Below is a small trained network, with its code and all its weights. Each question gives an input and a class and asks what happens when units are switched off, that is, made to give their printed mean instead of their output.

import numpy as np


def w(rows, s, z=0):
    codes = np.array(rows[::2]) - 128.0
    scale = np.full(codes.shape[1], s)
    scale[-1] = z or s
    return codes * scale


def f(y):
    return np.maximum(y, 0)


def log_softmax(a):
    a = a - a.max(-1, keepdims=True)
    return a - np.log(np.exp(a).sum(-1, keepdims=True))


def net(x, mask):
    res = np.array(x, float).reshape(1, 5) / 4 @ E
    y = f(res @ A[0][:, :-1].T + A[0][:, -1])
    res = res + np.where(mask, y, B[0][:, -1]) @ B[0][:, :-1]
    return log_softmax(res[-1] @ U[:, :-1].T + U[:, -1])


A, B = {}, {}
E = w([
[243,202,210,2,129,108,138],'x0',
[191,197,56,129,3,106,73],'x1',
[127,123,65,102,142,146,146],'x2',
[125,159,163,137,124,120,103],'x3',
[140,92,145,124,126,225,23],'x4',
],0.0076)
A[0] = w([
[35,111,84,254,94,125,146,41],'n0',
[125,67,63,217,121,145,124,84],'n1',
[209,130,231,115,164,58,146,121],'n2',
[129,175,126,170,68,85,74,166],'n3',
[147,204,107,167,112,92,121,62],'n4',
[126,137,118,127,102,47,169,37],'n5',
[76,151,141,140,101,49,190,117],'n6',
[161,184,73,166,89,140,101,180],'n7',
[220,106,36,163,20,79,105,122],'n8',
[108,132,81,121,32,86,115,4],'n9',
[98,154,88,125,98,41,229,65],'n10',
[35,141,122,172,80,133,131,59],'n11',
[152,36,31,83,181,160,161,234],'n12',
],0.0086,0.0043)
B[0] = w([
[179,172,56,94,93,163,197,250],'n0',
[172,199,164,130,84,137,132,219],'n1',
[180,108,80,155,117,109,182,254],'n2',
[151,91,167,174,146,90,170,201],'n3',
[102,116,153,146,131,148,202,162],'n4',
[154,154,180,124,41,165,46,166],'n5',
[127,80,123,176,131,222,42,204],'n6',
[119,72,179,175,127,89,160,209],'n7',
[140,138,191,192,167,107,180,239],'n8',
[126,145,141,186,206,110,128,163],'n9',
[127,114,184,159,59,156,43,214],'n10',
[223,148,98,138,80,106,166,180],'n11',
[141,2,155,156,92,73,148,244],'n12',
],0.0085,0.007)
U = w([
[136,48,112,135,102,109,140,254],'0',
[179,38,75,165,140,101,112,190],'1',
[233,176,19,57,90,107,215,130],'2',
[155,50,134,182,106,183,1,157],'3',
[91,33,135,191,218,105,194,8],'4',
[23,169,30,30,121,93,78,28],'5',
],0.0065,0.0045)

Each question gives the input, the list of numbers given to net, and the class t.
The units are the neurons (one row each of A and B). Each row of codes is followed by its name. A weight is (code - 128) times the scale printed after its matrix; where a second scale follows, it is the last column's (A, B and U).
mask holds one flag per neuron, in row order. A switched-off neuron (its flag False) gives its mean, the last column of its row in B, instead of its output. The means were averaged over made-up inputs and are rounded, as every weight is.
A unit's drop is (log p(t) with every unit on - log p(t) with that unit switched off) / (log p(t) with every unit on - log p(t) with every unit switched off).
The circuit of an input: a set's keep is (log p(t) with only the set's units on - log p(t) with every unit switched off) / (log p(t) with every unit on - log p(t) with every unit switched off). Starting from the 12 units with the biggest drops (on a tie, the unit counted first), units are removed one at a time, each time the one whose removal leaves the highest keep (on an exact tie, the one counted first), for as long as the keep stays at least 0.8.
units of the circuit, in order: the units of the circuit, biggest drop first
unit that matters most: the unit with the biggest drop
k most important neurons: the k neurons with the biggest drops, biggest first
drop when u is switched off: that unit's drop, to one decimal
input [-2,7,2,0,0], class 4: unit that matters most	n8
input [-5,-4,-6,6,-8], class 3: units of the circuit, in order	[n6 n10]
input [3,2,-7,-7,-8], class 3: units of the circuit, in order	[n10 n6]
input [-7,-6,3,-4,4], class 2: units of the circuit, in order	[n0 n1]
input [-4,0,1,-5,-7], class 3: 2 most important neurons	[n10 n6]
input [-7,-5,8,-8,-7], class 0: units of the circuit, in order	[n12 n10 n0]
input [-6,1,-2,3,0], class 2: units of the circuit, in order	[n0 n11]
input [6,6,8,3,3], class 1: units of the circuit, in order	[n0 n7]
input [-7,-5,3,-3,0], class 2: units of the circuit, in order	[n0 n1]
input [-4,8,-6,5,-6], class 4: units of the circuit, in order	[n8 n9]
input [6,1,5,6,-7], class 3: 4 most important neurons	[n10 n6 n0 n5]
input [-3,2,3,1,-5], class 3: 4 most important neurons	[n10 n6 n2 n5]
input [3,-3,-3,5,-8], class 3: 2 most important neurons	[n6 n10]
input [7,5,2,-6,-8], class 3: 3 most important neurons	[n10 n5 n6]
input [-4,7,6,-6,-5], class 4: units of the circuit, in order	[n8]
input [7,8,2,-2,-8], class 3: 2 most important neurons	[n10 n5]
input [-7,6,-6,-3,-3], class 2: 4 most important neurons	[n0 n11 n1 n12]
input [5,-5,8,-4,-8], class 1: 3 most important neurons	[n2 n12 n1]
input [-4,8,7,-6,6], class 4: 3 most important neurons	[n8 n7 n9]
input [6,8,0,7,-7], class 4: most important neuron	[n8]
input [-5,-7,1,-8,-6], class 0: drop when n12 is switched off	0.2
input [1,4,-1,-2,-2], class 4: drop when n0 is switched off	0.1
input [-4,-3,-1,1,-3], class 2: drop when n3 is switched off	0.1
